Below is a small trained network, with its code and all its weights. Each question gives an input and a class and asks what happens when units are switched off, that is, made to give their printed mean instead of their output.

import numpy as np


def w(rows, s, z=0):
    codes = np.array(rows[::2]) - 128.0
    scale = np.full(codes.shape[1], s)
    scale[-1] = z or s
    return codes * scale


def f(y):
    return y / 2 * (1 + np.tanh(0.7978845608 * (y + 0.044715 * y**3)))


def log_softmax(a):
    a = a - a.max(-1, keepdims=True)
    return a - np.log(np.exp(a).sum(-1, keepdims=True))


def net(x, mask):
    res = np.array(x, float).reshape(1, 6) / 4 @ E
    y = f(res @ A[0][:, :-1].T + A[0][:, -1])
    res = res + np.where(mask, y, B[0][:, -1]) @ B[0][:, :-1]
    return log_softmax(res[-1] @ U[:, :-1].T + U[:, -1])


A, B = {}, {}
E = w([
[12,176,159],'x0',
[67,51,61],'x1',
[130,125,129],'x2',
[117,9,176],'x3',
[129,129,128],'x4',
[129,127,127],'x5',
],0.011)
A[0] = w([
[120,177,112,198],'n1',
[85,153,115,130],'n2',
[250,86,156,47],'n3',
[71,153,116,35],'n4',
[76,94,72,28],'n5',
[179,106,134,197],'n6',
[151,132,31,146],'n7',
[196,95,133,224],'n8',
[78,90,82,56],'n9',
[134,72,146,159],'n10',
[88,137,119,86],'n11',
[102,121,228,121],'n12',
[78,110,183,64],'n13',
[128,135,10,135],'n14',
[80,132,135,109],'n15',
[43,164,114,205],'n16',
[115,125,188,111],'n17',
[108,127,202,124],'n18',
[190,172,169,66],'n19',
[119,193,107,220],'n20',
[138,148,79,136],'n21',
[59,157,129,143],'n22',
[108,134,130,101],'n23',
[120,116,218,125],'n24',
[103,123,212,112],'n25',
[93,121,214,111],'n26',
[167,121,38,126],'n27',
[122,178,130,59],'n28',
[187,180,182,161],'n29',
[123,247,74,62],'n30',
[133,49,151,2],'n31',
[45,155,119,43],'n32',
[138,48,163,201],'n33',
[150,101,4,114],'n34',
[178,163,162,54],'n35',
[128,60,162,43],'n36',
],0.017,0.009)
B[0] = w([
[98,64,97,211],'n1',
[90,88,160,173],'n2',
[158,91,200,239],'n3',
[106,60,105,159],'n4',
[108,99,186,168],'n5',
[110,54,103,215],'n6',
[116,178,72,212],'n7',
[122,66,96,252],'n8',
[138,70,161,172],'n9',
[138,98,163,200],'n10',
[146,70,122,148],'n11',
[120,241,105,193],'n12',
[189,150,119,164],'n13',
[140,206,82,217],'n14',
[134,87,93,162],'n15',
[164,120,185,248],'n16',
[152,197,124,157],'n17',
[163,248,109,174],'n18',
[92,2,129,189],'n19',
[88,53,111,241],'n20',
[97,120,118,171],'n21',
[101,97,163,206],'n22',
[132,114,124,130],'n23',
[128,226,107,184],'n24',
[141,217,117,179],'n25',
[110,194,120,185],'n26',
[151,195,107,209],'n27',
[162,152,174,156],'n28',
[149,58,156,232],'n29',
[170,85,178,254],'n30',
[115,37,88,175],'n31',
[83,11,128,187],'n32',
[189,129,168,250],'n33',
[130,172,91,225],'n34',
[94,56,106,167],'n35',
[88,39,117,177],'n36',
],0.0091,0.012)
U = w([
[140,65,109,201],'0',
[191,106,252,1],'1',
[165,185,78,254],'2',
],0.015,0.00099)

Each question gives the input, the list of numbers given to net, and the class t.
The units are the neurons (one row each of A and B). Each row of codes is followed by its name. A weight is (code - 128) times the scale printed after its matrix; where a second scale follows, it is the last column's (A, B and U).
mask holds one flag per neuron, in row order. A switched-off neuron (its flag False) gives its mean, the last column of its row in B, instead of its output. The means were averaged over made-up inputs and are rounded, as every weight is.
A unit's drop is (log p(t) with every unit on - log p(t) with that unit switched off) / (log p(t) with every unit on - log p(t) with every unit switched off).
The circuit of an input: a set's keep is (log p(t) with only the set's units on - log p(t) with every unit switched off) / (log p(t) with every unit on - log p(t) with every unit switched off). Starting from the 12 units with the biggest drops (on a tie, the unit counted first), units are removed one at a time, each time the one whose removal leaves the highest keep (on an exact tie, the one counted first), for as long as the keep stays at least 0.8.
circuit, biggest first: the units of the circuit, biggest drop first
most important unit: the unit with the biggest drop
k most important neurons: the k neurons with the biggest drops, biggest first
drop of u: that unit's drop, to one decimal
input [-1,-8,-4,-3,0,-3], class 0: circuit, biggest first : [n19, n35]
input [-2,-3,8,0,1,-1], class 0: most important unit : n16
input [-5,-8,-2,-2,-4,2], class 0: circuit, biggest first : [n19, n35]
input [7,2,-8,1,-8,2], class 1: 2 most important neurons : [n16, n8]
input [-8,-4,-8,0,8,-3], class 0: 2 most important neurons : [n8, n6]
input [8,0,3,-6,7,1], class 1: 3 most important neurons : [n16, n30, n28]
input [8,-6,-4,1,-4,-7], class 2: 2 most important neurons : [n12, n18]
input [7,3,1,1,5,5], class 1: 2 most important neurons : [n16, n8]
input [-1,-7,-5,-6,-2,-3], class 0: 4 most important neurons : [n19, n20, n35, n1]
input [-7,-8,-3,-8,8,2], class 0: 2 most important neurons : [n19, n35]
input [3,7,7,8,7,0], class 1: drop of n33 : 0.4
input [-1,-6,0,-3,7,-6], class 0: drop of n1 : 0.1
input [-3,-3,0,-7,0,-2], class 0: drop of n5 : 0.0
input [0,8,3,-7,-3,-2], class 2: most important unit : n14
